Below are the code and all the weights of a small trained network. Each question names an input and a class and asks about switching units off, where a switched-off unit gives its printed mean instead of its output.

import numpy as np


def w(rows, s, z=0):
    codes = np.array(rows[::2]) - 128.0
    scale = np.full(codes.shape[1], s)
    scale[-1] = z or s
    return codes * scale


def f(y):
    return y / 2 * (1 + np.tanh(0.7978845608 * (y + 0.044715 * y**3)))


def log_softmax(a):
    a = a - a.max(-1, keepdims=True)
    return a - np.log(np.exp(a).sum(-1, keepdims=True))


def net(x, mask):
    res = np.array(x, float).reshape(1, 4) / 4 @ E
    y = f(res @ A[0][:, :-1].T + A[0][:, -1])
    res = res + np.where(mask, y, B[0][:, -1]) @ B[0][:, :-1]
    return log_softmax(res[-1] @ U[:, :-1].T + U[:, -1])


A, B = {}, {}
E = w([
[118,172,28,133,149,205,103,169],'x0',
[216,71,101,115,105,245,139,212],'x1',
[108,177,192,201,90,153,227,131],'x2',
[61,114,104,67,99,146,200,24],'x3',
],0.011)
A[0] = w([
[141,136,204,210,119,139,186,147,149],'n1',
[173,80,105,71,76,64,64,148,209],'n2',
[33,205,84,117,168,109,148,61,207],'n3',
[105,148,181,196,107,143,168,128,170],'n4',
[157,160,123,153,76,151,64,249,160],'n5',
[166,145,75,171,199,144,62,175,198],'n6',
[235,136,165,157,149,202,96,172,199],'n7',
[175,156,63,61,90,200,159,113,177],'n8',
[96,87,33,113,116,208,166,110,214],'n9',
[104,119,151,156,135,42,114,98,253],'n10',
[179,142,118,124,158,144,131,223,164],'n11',
[113,167,157,104,68,48,212,90,208],'n12',
[111,92,139,74,55,123,163,118,155],'n13',
],0.011,0.0044)
B[0] = w([
[107,102,141,131,153,128,172,185,197],'n1',
[184,97,67,57,189,104,51,82,194],'n2',
[51,191,112,255,89,120,56,80,252],'n3',
[126,124,154,146,166,112,188,191,191],'n4',
[216,132,104,175,85,90,90,212,217],'n5',
[163,71,88,185,105,119,113,147,215],'n6',
[150,65,133,120,54,87,143,163,220],'n7',
[81,65,160,104,122,234,127,133,202],'n8',
[102,119,139,94,124,219,68,134,216],'n9',
[141,152,95,135,141,35,147,15,221],'n10',
[158,135,154,139,34,75,68,208,198],'n11',
[121,192,148,104,163,138,207,122,248],'n12',
[142,150,146,99,140,130,175,89,179],'n13',
],0.0099,0.016)
U = w([
[115,254,145,172,109,74,119,91,163],'0',
[198,90,121,162,39,58,101,180,250],'1',
[157,112,95,94,218,41,73,89,54],'2',
[122,117,153,142,219,92,171,165,103],'3',
[133,67,159,51,94,197,135,148,27],'4',
[62,125,123,181,148,199,42,184,59],'5',
],0.013,0.0011)

Each question gives the input, the list of numbers given to net, and the class t.
The units are the neurons (one row each of A and B). Each row of codes is followed by its name. A weight is (code - 128) times the scale printed after its matrix; where a second scale follows, it is the last column's (A, B and U).
mask holds one flag per neuron, in row order. A switched-off neuron (its flag False) gives its mean, the last column of its row in B, instead of its output. The means were averaged over made-up inputs and are rounded, as every weight is.
A unit's drop is (log p(t) with every unit on - log p(t) with that unit switched off) / (log p(t) with every unit on - log p(t) with every unit switched off).
The circuit of an input: a set's keep is (log p(t) with only the set's units on - log p(t) with every unit switched off) / (log p(t) with every unit on - log p(t) with every unit switched off). Starting from the 12 units with the biggest drops (on a tie, the unit counted first), units are removed one at a time, each time the one whose removal leaves the highest keep (on an exact tie, the one counted first), for as long as the keep stays at least 0.8.
circuit, biggest first: the units of the circuit, biggest drop first
k most important neurons: the k neurons with the biggest drops, biggest first
drop of u: that unit's drop, to one decimal
input [-3,-6,6,-7], class 3: 4 most important neurons => (n1 n4 n3 n11)
input [-5,8,8,1], class 4: most important neuron => (n3)
input [6,5,-7,3], class 4: 2 most important neurons => (n3 n8)
input [4,6,3,1], class 4: 2 most important neurons => (n8 n9)
input [-8,-5,-1,-2], class 0: 2 most important neurons => (n12 n6)
input [-8,-3,4,-4], class 3: 2 most important neurons => (n3 n1)
input [6,-3,3,4], class 5: 2 most important neurons => (n10 n9)
input [-7,-3,4,-6], class 3: 2 most important neurons => (n3 n1)
input [8,6,-8,4], class 4: 2 most important neurons => (n3 n8)
input [-3,2,1,3], class 4: 2 most important neurons => (n3 n10)
input [-1,-4,7,-4], class 3: 2 most important neurons => (n1 n4)
input [-8,4,-3,4], class 2: drop of n2 => 0.1
input [0,3,-3,4], class 4: drop of n3 => 0.4
input [3,-5,-5,4], class 0: circuit, biggest first => (n3)
input [-8,-2,8,0], class 3: drop of n1 => 0.2
